Here is a tiny trained network, its code and every weight. The questions are about switching its units off for an input and a class, where a switched-off unit gives its printed mean instead of its output.

import numpy as np


def w(rows, s, z=0):
    codes = np.array(rows[::2]) - 128.0
    scale = np.full(codes.shape[1], s)
    scale[-1] = z or s
    return codes * scale


def norm(h):
    return h / np.sqrt((h * h).mean(-1, keepdims=True) + 1e-5)


def f(y):
    return y / 2 * (1 + np.tanh(0.7978845608 * (y + 0.044715 * y**3)))


def log_softmax(a):
    a = a - a.max(-1, keepdims=True)
    return a - np.log(np.exp(a).sum(-1, keepdims=True))


def net(x, mask):
    res = np.array(x, float).reshape(1, 7) / 4 @ E
    u = 0
    for l in range(3):
        y = f(norm(res) @ A[l][:, :-1].T + A[l][:, -1])
        res = res + np.where(mask[u : u + 6], y, B[l][:, -1]) @ B[l][:, :-1]
        u += 6
    return log_softmax(norm(res)[-1] @ U[:, :-1].T + U[:, -1])


A, B = {}, {}
E = w([
[117,171,1,37,117,122,232,135,116],'x0',
[128,131,132,129,126,125,132,126,127],'x1',
[174,115,103,122,44,73,20,72,115],'x2',
[130,134,134,130,130,126,129,121,121],'x3',
[111,203,124,173,200,109,85,53,235],'x4',
[126,143,148,119,120,125,135,113,120],'x5',
[127,127,126,126,127,130,127,130,131],'x6',
],0.0072)
A[0] = w([
[36,224,99,238,163,116,115,126,210,150],'0.n1',
[121,106,196,108,183,165,147,248,84,40],'0.n2',
[127,70,168,146,113,191,206,150,89,109],'0.n3',
[119,87,74,130,147,81,95,50,168,104],'0.n4',
[98,36,220,169,176,155,164,128,180,144],'0.n5',
[126,111,188,147,201,255,232,147,177,255],'0.n6',
],0.0065,0.0062)
B[0] = w([
[116,187,171,107,126,75,94,138,194,221],'0.n1',
[126,128,89,142,86,195,88,41,154,156],'0.n2',
[109,113,110,180,80,196,105,92,180,167],'0.n3',
[69,88,131,143,92,169,172,25,93,155],'0.n4',
[99,157,199,109,135,130,1,83,13,185],'0.n5',
[122,216,119,122,186,129,170,127,114,254],'0.n6',
],0.0089,0.0084)
A[1] = w([
[105,114,186,215,143,178,102,146,33,66],'1.n1',
[73,148,74,152,121,232,227,138,101,3],'1.n2',
[180,150,63,105,59,105,158,139,125,86],'1.n3',
[113,210,167,97,233,158,94,190,192,73],'1.n4',
[141,33,240,213,58,86,77,128,169,85],'1.n5',
[178,18,147,53,79,76,117,162,2,106],'1.n6',
],0.008,0.0063)
B[1] = w([
[51,206,46,184,38,149,126,92,159,181],'1.n1',
[145,82,235,151,114,165,157,164,141,200],'1.n2',
[77,69,168,137,126,134,71,102,118,186],'1.n3',
[123,76,120,121,121,86,124,140,87,242],'1.n4',
[248,186,99,69,201,141,156,168,166,226],'1.n5',
[110,131,75,137,173,89,121,199,89,253],'1.n6',
],0.012,0.0058)
A[2] = w([
[174,131,130,81,119,155,83,51,210,147],'2.n1',
[149,171,71,106,177,105,177,68,195,176],'2.n2',
[71,187,69,149,116,135,160,124,73,249],'2.n3',
[196,165,89,136,128,194,155,217,78,65],'2.n4',
[75,136,163,183,125,111,81,140,46,81],'2.n5',
[87,150,68,161,1,146,153,23,169,3],'2.n6',
],0.0099,0.0024)
B[2] = w([
[120,17,159,98,175,246,201,131,90,223],'2.n1',
[174,104,88,122,123,134,136,159,168,254],'2.n2',
[154,46,93,158,71,136,125,164,191,248],'2.n3',
[156,192,184,165,79,103,105,76,67,225],'2.n4',
[79,93,171,93,120,91,125,61,124,212],'2.n5',
[59,227,84,199,70,183,41,51,119,202],'2.n6',
],0.012,0.006)
U = w([
[73,137,98,182,59,216,88,52,159,242],'0',
[254,194,101,146,118,81,67,169,65,114],'1',
[126,100,228,157,87,168,220,164,103,184],'2',
[80,17,71,108,72,50,110,140,83,4],'3',
[76,174,207,134,193,41,83,91,141,183],'4',
[243,70,153,75,225,199,125,105,180,11],'5',
[159,129,58,101,185,36,211,191,225,97],'6',
],0.017,0.0021)

Each question gives the input, the list of numbers given to net, and the class t.
The units are the neurons (one row each of A and B). Each row of codes is followed by its name. A weight is (code - 128) times the scale printed after its matrix; where a second scale follows, it is the last column's (A, B and U).
mask holds one flag per neuron, layer by layer. A switched-off neuron (its flag False) gives its mean, the last column of its row in B, instead of its output. The means were averaged over made-up inputs and are rounded, as every weight is.
A unit's drop is (log p(t) with every unit on - log p(t) with that unit switched off) / (log p(t) with every unit on - log p(t) with every unit switched off).
The circuit of an input: a set's keep is (log p(t) with only the set's units on - log p(t) with every unit switched off) / (log p(t) with every unit on - log p(t) with every unit switched off). Starting from the 12 units with the biggest drops (on a tie, the unit counted first), units are removed one at a time, each time the one whose removal leaves the highest keep (on an exact tie, the one counted first), for as long as the keep stays at least 0.8.
circuit, biggest first: the units of the circuit, biggest drop first
unit that matters most: the unit with the biggest drop
k most important neurons: the k neurons with the biggest drops, biggest first
k most important neurons of layer l: the k neurons of layer l with the biggest drops, biggest first
input [-3,-5,0,3,-5,7,-5], class 0: circuit, biggest first => [1.n1]
input [-1,4,4,-2,2,-5,-8], class 5: circuit, biggest first => [0.n6; 1.n5]
input [0,-7,8,-1,-4,-7,6], class 1: 2 most important neurons of layer 2 => [2.n4; 2.n1]
input [-3,-7,-8,7,1,-1,6], class 4: 3 most important neurons => [0.n6; 0.n5; 0.n1]
input [-3,-5,7,0,-1,1,2], class 1: 4 most important neurons => [1.n6; 0.n1; 1.n5; 2.n4]
input [5,-1,0,-5,0,8,3], class 2: circuit, biggest first => [0.n1; 1.n2]
input [0,-1,2,3,2,-3,1], class 5: 3 most important neurons => [0.n6; 1.n1; 1.n5]
input [0,-1,-5,-4,0,1,5], class 0: 2 most important neurons of layer 0 => [0.n5; 0.n2]
input [1,7,6,-3,-1,-2,8], class 3: 3 most important neurons => [0.n1; 0.n3; 1.n3]
input [2,-7,0,4,-5,-5,6], class 2: 3 most important neurons of layer 0 => [0.n5; 0.n3; 0.n1]
input [8,-2,-3,3,0,-2,4], class 2: 4 most important neurons => [1.n2; 0.n1; 2.n4; 1.n5]
input [1,-2,-7,-8,4,0,-8], class 6: 4 most important neurons => [0.n6; 1.n3; 1.n2; 2.n4]
input [6,6,-4,-4,0,-2,-1], class 2: 4 most important neurons => [1.n2; 0.n1; 2.n4; 1.n5]
input [0,7,-1,4,3,-4,2], class 4: circuit, biggest first => [0.n1]
input [6,-5,7,-8,-1,7,-5], class 3: 4 most important neurons => [1.n6; 0.n3; 0.n6; 0.n1]
input [1,6,-5,8,3,-7,4], class 6: 3 most important neurons => [0.n6; 1.n3; 1.n2]
input [8,-1,0,-4,-7,-2,1], class 2: 3 most important neurons of layer 0 => [0.n5; 0.n1; 0.n3]
input [4,8,0,-5,6,-6,2], class 6: 2 most important neurons => [1.n1; 0.n3]
input [-5,5,-8,-5,1,7,-1], class 4: 2 most important neurons of layer 2 => [2.n5; 2.n6]
input [-2,6,2,1,-1,4,-1], class 1: unit that matters most => 0.n6
input [5,-7,0,4,4,-1,-5], class 6: 2 most important neurons of layer 0 => [0.n3; 0.n2]
